Below is a small trained network, with its code and all its weights. Each question gives an input and a class and asks what happens when units are switched off, that is, made to give their printed mean instead of their output.

import numpy as np


def w(rows, s, z=0):
    codes = np.array(rows[::2]) - 128.0
    scale = np.full(codes.shape[1], s)
    scale[-1] = z or s
    return codes * scale


def f(y):
    return np.maximum(y, 0)


def log_softmax(a):
    a = a - a.max(-1, keepdims=True)
    return a - np.log(np.exp(a).sum(-1, keepdims=True))


def net(x, mask):
    res = np.array(x, float).reshape(1, 7) / 4 @ E
    y = f(res @ A[0][:, :-1].T + A[0][:, -1])
    res = res + np.where(mask, y, B[0][:, -1]) @ B[0][:, :-1]
    return log_softmax(res[-1] @ U[:, :-1].T + U[:, -1])


A, B = {}, {}
E = w([
[146,204,132,226,255,127,136,126],'x0',
[89,172,120,140,139,169,178,114],'x1',
[43,212,210,159,156,100,142,174],'x2',
[130,104,217,50,124,83,165,59],'x3',
[45,88,118,188,155,196,153,70],'x4',
[167,177,115,133,81,197,197,154],'x5',
[66,95,90,91,154,136,219,151],'x6',
],0.0094)
A[0] = w([
[96,185,188,133,197,118,162,115,199],'n0',
[137,79,114,63,105,104,122,139,114],'n1',
[26,157,171,105,78,158,121,149,80],'n2',
[117,100,135,107,101,41,158,157,139],'n3',
[150,114,161,70,28,168,188,115,142],'n4',
[186,182,185,128,113,84,56,152,152],'n5',
[150,121,92,138,83,133,88,113,108],'n6',
[155,96,68,171,143,193,156,197,95],'n7',
[126,79,161,101,123,119,71,63,135],'n8',
[200,172,199,131,118,99,58,170,177],'n9',
[116,149,126,116,113,152,162,201,2],'n10',
[152,133,157,69,52,171,170,109,129],'n11',
[162,8,106,90,75,130,94,132,227],'n12',
[167,172,89,229,133,225,126,97,143],'n13',
[72,119,164,128,125,123,160,93,55],'n14',
[62,161,131,136,60,118,161,185,158],'n15',
[154,122,138,36,107,123,158,137,104],'n16',
[101,158,160,138,205,129,183,117,90],'n17',
[133,73,146,137,128,56,113,41,84],'n18',
],0.012,0.0051)
B[0] = w([
[100,135,80,140,223,188,194,86,214],'n0',
[68,174,102,155,134,144,133,69,197],'n1',
[81,233,124,200,88,167,56,117,183],'n2',
[77,144,129,139,174,190,143,92,183],'n3',
[254,112,176,9,109,105,102,234,224],'n4',
[182,153,33,55,164,5,32,57,210],'n5',
[86,160,120,142,148,194,175,86,171],'n6',
[174,221,58,104,85,78,42,155,195],'n7',
[150,175,177,52,158,35,88,182,190],'n8',
[193,152,61,52,214,22,76,81,217],'n9',
[75,200,144,74,104,144,83,92,153],'n10',
[211,91,157,2,111,126,168,208,203],'n11',
[55,207,87,96,151,94,156,4,255],'n12',
[104,117,32,246,212,148,86,135,217],'n13',
[157,180,139,119,98,160,104,189,167],'n14',
[140,207,150,171,73,164,43,109,186],'n15',
[129,64,93,76,91,196,180,108,193],'n16',
[124,79,90,130,214,197,190,126,190],'n17',
[143,233,183,82,180,148,72,162,181],'n18',
],0.0092,0.016)
U = w([
[156,115,108,187,129,129,107,195,84],'0',
[60,152,149,213,98,177,102,132,172],'1',
[26,28,254,242,9,37,246,245,2],'2',
[144,78,187,84,91,133,203,140,125],'3',
[140,100,181,130,168,163,178,185,132],'4',
[67,137,106,176,159,130,158,60,148],'5',
[159,157,135,111,109,48,66,140,159],'6',
[154,143,116,127,86,152,181,141,70],'7',
],0.014,0.013)

Each question gives the input, the list of numbers given to net, and the class t.
The units are the neurons (one row each of A and B). Each row of codes is followed by its name. A weight is (code - 128) times the scale printed after its matrix; where a second scale follows, it is the last column's (A, B and U).
mask holds one flag per neuron, in row order. A switched-off neuron (its flag False) gives its mean, the last column of its row in B, instead of its output. The means were averaged over made-up inputs and are rounded, as every weight is.
A unit's drop is (log p(t) with every unit on - log p(t) with that unit switched off) / (log p(t) with every unit on - log p(t) with every unit switched off).
The circuit of an input: a set's keep is (log p(t) with only the set's units on - log p(t) with every unit switched off) / (log p(t) with every unit on - log p(t) with every unit switched off). Starting from the 12 units with the biggest drops (on a tie, the unit counted first), units are removed one at a time, each time the one whose removal leaves the highest keep (on an exact tie, the one counted first), for as long as the keep stays at least 0.8.
circuit, biggest first: the units of the circuit, biggest drop first
unit that matters most: the unit with the biggest drop
k most important neurons: the k neurons with the biggest drops, biggest first
drop when u is switched off: that unit's drop, to one decimal
input [7,-7,-7,-7,5,4,2], class 0: circuit, biggest first	n13, n12
input [-2,-1,-1,1,-1,7,7], class 3: circuit, biggest first	n5, n11, n13
input [-2,-1,3,8,8,4,-4], class 4: circuit, biggest first	n5, n12
input [3,-6,8,-7,7,-2,-1], class 1: unit that matters most	n12
input [6,-1,-5,0,1,-8,5], class 5: 2 most important neurons	n4, n11
input [-7,8,6,-7,1,7,-5], class 1: 3 most important neurons	n2, n5, n9
input [2,8,7,0,7,5,-2], class 1: 2 most important neurons	n2, n12
input [1,1,7,8,5,-7,-4], class 5: 3 most important neurons	n0, n4, n17
input [7,-1,2,4,-4,8,8], class 4: 3 most important neurons	n12, n5, n1
input [8,-2,5,-8,2,8,-7], class 0: 4 most important neurons	n12, n13, n7, n1
input [7,-5,3,-7,0,3,4], class 5: 3 most important neurons	n4, n11, n0
input [2,-7,0,-5,4,4,-6], class 0: 4 most important neurons	n13, n12, n8, n4
input [-6,0,2,-6,-8,-6,2], class 5: 2 most important neurons	n4, n3
input [-4,7,-8,-4,-8,-6,6], class 5: circuit, biggest first	n12
input [1,8,-3,3,-7,-5,8], class 4: 3 most important neurons	n12, n5, n13
input [-8,7,-4,-2,7,8,5], class 6: drop when n4 is switched off	0.5
input [-4,0,-1,0,3,-5,3], class 5: drop when n13 is switched off	-0.1
input [2,-1,4,-1,2,4,7], class 1: drop when n9 is switched off	0.2
